[-17  26  21 -74 -36  46 -10  45  18  24 -14   5 -14   4 -42  26  -1 -13
  53  41  -5  23 -21  96 -20  68 -14 -18 -55  -1  -3  -9 -12] -> A
[ 68 -19 -89   4  24 -33  -5  29 -40 -37  -8  21  -8 -41 -19  52  24  -8
  35  46  38   9 -19  -1  18 -38  -9 -15 109 -27  -2  17 -57] -> L
[ -8  -1 -54 -20 -25 -17 -31  28 -41  44   7  -2  50  28  19 -36 -13  -6
  41 -57  14  82  73  55 108  15  11   4  -7  34  15  -4  48] -> B
[-13 -24   2 -14 -19 -43  47   8  63   8  -9  64  11  16  -7 -28 -24  18
   6   2  47 -10  26 -31  -8   1 -21  46   9 -44  -7 -28 -20] -> A
[ -8  -9 -16  -6 -10 -39  50  20  71   1  -8  76  12  31 -12 -31 -11  17
   4  -2  25   9  13 -30 -16 -14 -29  21   0 -52  12 -35   1] -> F
[-14  -2 -46 -13 -12 -14  17  37  15  40  -3  36  50  27  -3 -24 -30 -34
  40 -35   9  53  34  24  71 -31 -20  19  16  17 -14  -6  32] -> P
[-32 -12 -14  -4 -16 -49  29  25  79 -12  -2  57   3  26 -28 -16 -25  13
  -2 -11  35   8   5 -28 -16 -14 -25  27 -11 -42   3 -38 -16] -> V
[ -4  58  37 -52 -41  36 -38  56  22   3 -13   6 -23  16 -13  20  21 -15
  34  26 -51  22 -37  89 -15  98   4 -52 -92  29  27   0  11] -> H
[ -2  49   5 -65 -16  58  -4  45  17  13 -25  17 -13   3 -41  16  -6 -22
  59  45 -24  41 -46 100  -5  56 -31 -38 -50 -10   8 -18  10] -> F
[ 14  75  29 -66 -47  28 -37  28  42 -11 -12 -33 -28   8  -5   0  27 -14
  35  35 -39  15 -28  91 -20  89   9 -51 -67   9  11  -1  19] -> M
[ -9  56  20 -47 -60  34 -36  36  22   2 -14 -24 -37  11 -19  13  17 -20
  38  12 -47  15 -38  90  -6 106 -14 -54 -82  14  22   8  -1] -> Y
[-14 -17 -86   8 -19 -24   5  23   4  36  29  -6  32  39  18 -19  -9  -3
  13 -47 -12  69  40  28  45 -24  30   4  16   9   4   7  13] -> L
[-18 -22 -22  -5 -14 -39  27  24  62   2  -8  60  26  17 -13 -25 -30  35
  -9  -1  54   2  39 -24  24   9 -20  43   4 -39   9 -32   7] -> B
[ 10  29  24 -77 -44  20  -8  10   2  33 -18   9   3   8 -37  12 -14 -13
  48  57  -1  15 -40  94  27  66 -18 -35 -62   6 -11  -8  -8] -> A
[-40  -4 -54 -13 -11 -24 -14  20   7  39  19   6  16  29   7 -20 -27 -26
  21 -43  -4  73  13  38  52 -24   9   2 -15  10  -6 -10  14] -> V
[ 15  52  26 -76 -52  26 -17  19  14  15 -16   5  15  20 -51  14  -7 -20
  47  57  -4  31 -63 100  33  67 -25 -48 -83  10   0 -20   7] -> V
[  4  13 -39 -20 -27 -11  -4  18 -29  42   4   8  49  32  39 -61  -9 -12
  49 -50  -4  83  57  44  94  -2   0  -8 -11  17  17  -8  49] -> F
[-23  26 -31 -50   7  29 -17  41   0  10 -16  28 -23  14 -47  32 -14 -31
  48  43 -42  44 -59  91 -13  25 -19 -49 -40  -5  13  -9  -1] -> F
[ 37 -27 -59 -21  32 -31 -15  25 -33 -17 -25  49 -33 -58 -11  49   4  -8
  39  42  52   6  -9  -1  18 -11  -5   3  83 -36  -6  11 -52] -> A
[ -9  44 -25 -74 -18  15 -24  34  37   9 -18   2  -7  15 -38  28  -6 -18
  42  64 -33  20 -36  94 -28  43  -8 -25 -52   4   8 -11   0] -> M
[ 69   0 -57 -32  56  -4 -18  25 -52 -19 -34  29 -18 -51  -2  48  18 -17
  39  62  31  11 -19   4   4 -37 -18   5 105 -30  -6  22 -32] -> F
[-14  12 -50 -13 -19  20  21  35  16  72   1  34  55  20  20 -34 -27 -42
  37   7  -7  58  22  62 107 -16  -7  34   6  20 -22  -7  17] -> H
[ 58  -6 -60 -15  31  -6 -36  21 -54 -25 -26   8 -26 -54   0  48  32 -15
  33  48  19   1 -17   5  15   2 -15   5  84 -19   1  36 -44] -> Y
[-17  27  -3 -63 -15  28 -36  48  19  13  -1  15  -8  10 -44  32 -15 -26
  46  46 -25  33 -47  90 -15  57 -11 -39 -35  12   6 -17   9] -> P
[-26  27 -23  -4 -33 -21  27  51  72  -6   7  65   0  52   0  -4 -10  28
  -8 -14  30 -14  11 -21 -18  51  -5  53 -13 -32  15  -7  24] -> Y
[ 15  57  36 -76 -55  28 -16  16  16  18 -20  -1  17  22 -51   9  -5 -19
  43  58  -2  28 -58 104  31  68 -26 -46 -87  11  -1 -19  11] -> V
[-21  11 -18 -22 -29 -35  16  55  78  10  10  77   9  55   4 -11 -15  31
 -16  -7  44  12  23 -10  -4  52  12  47  -7 -35  17 -20  31] -> B
[ 10  46  16 -19 -38 -32  47  14  66   5  -3  49  28  38  20 -24  25  10
 -11  28  46 -13   4 -14 -15  20  -2  33 -15 -30  -6  -8  25] -> M
[ -5  44  18 -58 -54  13 -43  49  22   3  -1  -3 -32  13 -12  34  23 -10
  25  22 -38   5 -35  83 -52  77  -5 -53 -57  15  36   9  12] -> Z
[ 20  41  12 -78 -43  25 -19  25   6  35 -16   9  11  10 -36  18   6  -7
  42  50  -8  25 -40 112  15  63 -24 -33 -49   2   5  -6  20] -> Z
[ 36  14   6   8 -42 -25  53  14  69 -18  16  36  30  46  17 -37  12  37
 -14  -9  43  -7  26 -34 -32  24   4  36  -2 -36  14 -13  11] -> L
[ -3  68  38 -46 -38  36 -38  60  21   3 -17  -5 -16  12 -20  16   3 -23
  39  33 -38  17 -37  95   4  82  -9 -48 -84  27  22  -3  13] -> H
[ 20  18  20 -18 -20 -17  56  16  65   7  -4  70  22  34   4 -43   1  25
   4   4  47   7   9 -20  -8  16 -23  28 -19 -52   7 -33  22] -> F
[  8  21  34 -14 -26 -24  37  11  68  -6   1  54  23  32  -2 -24  -9  14
  -9   7  60   1  -5 -26 -25  18 -20  36 -36 -38   9 -33  12] -> V
[-14  27   9  -1 -43 -33  25  34  49   3  -4  60  12  38   5  -8   7   8
 -19   2  47  -6   8 -13  -1  40  -8  16 -17 -18  19  -6  28] -> B
[ 21 -29 -83 -18  39 -32 -34  45 -42 -19 -12  45 -24 -57 -18  58   8  -4
  32  42  47  19 -19  11  34 -12 -13 -16  80 -26   2   8 -42] -> B
[  5  34 -23 -47 -24  49  -3  44  14  -1  -9  -8  -5   9 -43  27   5  -7
  46  40 -28  40 -47  98 -10  59 -10 -35 -26  -5  -3  -1  -9] -> L
[  0  47  13 -12 -36 -28  44  25  59  -4  -3  46  22  40  12  -5  29   4
  -9  24  41 -19   4 -17 -28  15  -1  26 -18 -20   3  -2  24] -> M
[-35  20 -11 -58 -22  21 -30  43   5  15 -12   9 -28   8 -41  39 -16 -22
  43  41 -19  23 -34  91 -14  55  -1 -31 -42   6   5   2 -11] -> A
[ 37 -33 -92 -22  51 -16 -31  34 -33 -18  -6  16 -21 -64 -27  45  25   0
  35  64  20   5 -39   7  21 -22 -35  -5 100 -43 -29  19 -61] -> Y
[  1  -3 -48 -21 -36 -17 -29  32 -32  43   8  -8  57  26  18 -41 -11  -7
  40 -47  16  73  74  54 113   7   4   2 -10  33  15   1  42] -> B
[ 63 -13 -78 -46  46 -26 -29  24 -27 -34 -17  19 -15 -55 -26  37  25   2
  52  67  19  12 -27  28  37 -28  -9 -20  66 -32 -25  14 -48] -> M
[ 79  18 -46 -36  34 -18 -22  12 -48 -24 -21  10  -5 -50  12  49  59 -19
  29  84  38  -8 -20   4  -9 -24   0   4  99 -15 -15  31 -30] -> M
[-38 -16 -81  -3 -14 -12  -7  31  -2  43  15   4  22  27   4 -20 -16 -11
  32 -50 -17  59  35  35  74  -5  -3  12  -6  11  -1   3  12] -> Y
[ 38 -31 -81 -24  40 -38 -26  29 -38 -22 -18  52 -27 -68 -13  58  26   3
  32  45  30   4 -24   3  -4 -23 -25 -11 104 -37   0  14 -41] -> Z
[-17  18   5 -29 -21 -31  19  47  99  11  14  73   2  48   9 -14 -11  27
 -17  -3  35   6   9 -23 -37  46  15  48  11 -39  -2 -19  36] -> P
[ 65 -26 -87   5  27 -39 -10  26 -33 -41  -7  20  -8 -45 -12  43  17   4
  29  42  33  12 -23  -8  22 -28  -7 -21  98 -34   1  15 -51] -> L
[  6  43 -14 -46 -30  52  -1  40  10  -1 -14  -8  -3  13 -41  29   7 -14
  49  34 -26  39 -40  98 -27  61 -13 -32 -35   4   6  -1  -3] -> L
[-12  34   9 -61 -46  15 -43  52  20   8   1   1 -33  12 -19  35  30  -3
  27  15 -39  21 -32  87 -43  77   1 -54 -55   7  30   9  13] -> Z
[ -7  44  20 -59 -58  19 -39  47  30  11  -5  -9 -24  17 -22  21  26 -10
  28  16 -41  19 -26  95 -39  76  -7 -54 -65  11  30   8  18] -> Z
[-19   8 -49   2  -7  -2  15  59  14  42  -7  34  48  22   9 -25 -25 -33
  35 -24  -3  50  32  39  81 -37 -19  21 -19  20  -3   5  17] -> H
[ 58 -11 -79 -49  42 -33 -34  16 -18 -32 -20  12 -22 -60 -20  29  22   8
  42  70  14   9 -27  28  37 -26  -6 -22  71 -35 -34  20 -48] -> M
[ -7  43   4 -70 -14  61  -8  48  14  13 -16  20  -7   8 -40   8   1 -15
  63  42 -28  48 -43 102 -14  62 -30 -37 -54 -11   9 -23  13] -> F
[-23   6  -4 -21 -30 -37  25  44  88   5  15  76 -24  48   6  -4 -10  32
 -14 -13  43  -8  24 -25 -43  48  31  53  -3 -45   7 -15   9] -> A
[ -9  12 -38 -22 -35 -17 -27  31  -2  31   8  -7  34  35  12 -31 -15 -22
  39 -58   1  81  47  43  74   1  11   2 -23  24  16  -9  34] -> V
[  0  53  30 -51 -31  31 -48  53  31  -3 -19  -5 -34   5 -16  19  10 -10
  29  31 -51  16 -32  84  -9  90   6 -45 -73  19  24   1   5] -> H
[ -2  45   3 -74 -10  66  -2  54   9  11 -20  21  -9  12 -47  19   4 -16
  66  42 -26  43 -41 102 -14  54 -30 -27 -43  -6  -1 -15   9] -> F
[-12 -13 -22  -7  -9 -32  55  30  80   6  -9  72  12  26 -19 -20 -28  10
   8  12  28   1   8 -25  -5 -23 -35  28   7 -55   9 -38 -11] -> F
[ 55  -9 -82 -36  43 -37 -23  26 -26 -33 -16  28  -9 -57 -15  45  22  -3
  45  73  33   3 -24   8  24 -32 -13  -8  89 -31 -17   6 -45] -> M
[-10  25  10 -27 -28 -35  12  45  90   2  19  69  -3  45   6 -11  -5  30
 -15  -2  38  -2   8 -23 -37  54  18  34   5 -32   5 -26  38] -> P
[  6   7 -49 -16 -24 -12  -8  24 -28  38  12   6  46  31  23 -49  -6 -15
  51 -45  -3  79  55  44  86 -12   0 -13  -7  18  21 -13  42] -> F
[ 49 -15 -41 -35  45 -15 -35  32 -47 -12 -11  29 -13 -56  -5  61  29 -20
  31  70  38   7 -23  -1 -16 -21  -8   2 114 -15 -14  17 -37] -> P
[-10  36 -24 -58  -7  31 -20  51   7   8 -12  31 -20  20 -48  29 -14 -23
  55  47 -28  40 -49  97  -8  41 -16 -42 -45  -5  21 -18   4] -> F
[ 48 -19 -66 -27  52 -33 -38  48 -48 -20 -15  46  -8 -44 -27  51  14   3
  39  70  19   8 -35  22  48 -24  -9 -19  58 -12 -11  17 -48] -> H
[-28 -23 -26  -4 -14 -53  34  20  71  14  -6  60  16  12  -8 -14 -13  27
 -18   0  29  -8  13 -25 -14 -18 -32  32  19 -49   1 -16   6] -> Z
[ 56 -22 -91   3  20 -38  -6  29 -31 -34  -9  31 -10 -39 -15  50  23   4
  28  40  36  16 -18  -2  16 -23  -1 -16  96 -32   4  15 -49] -> L
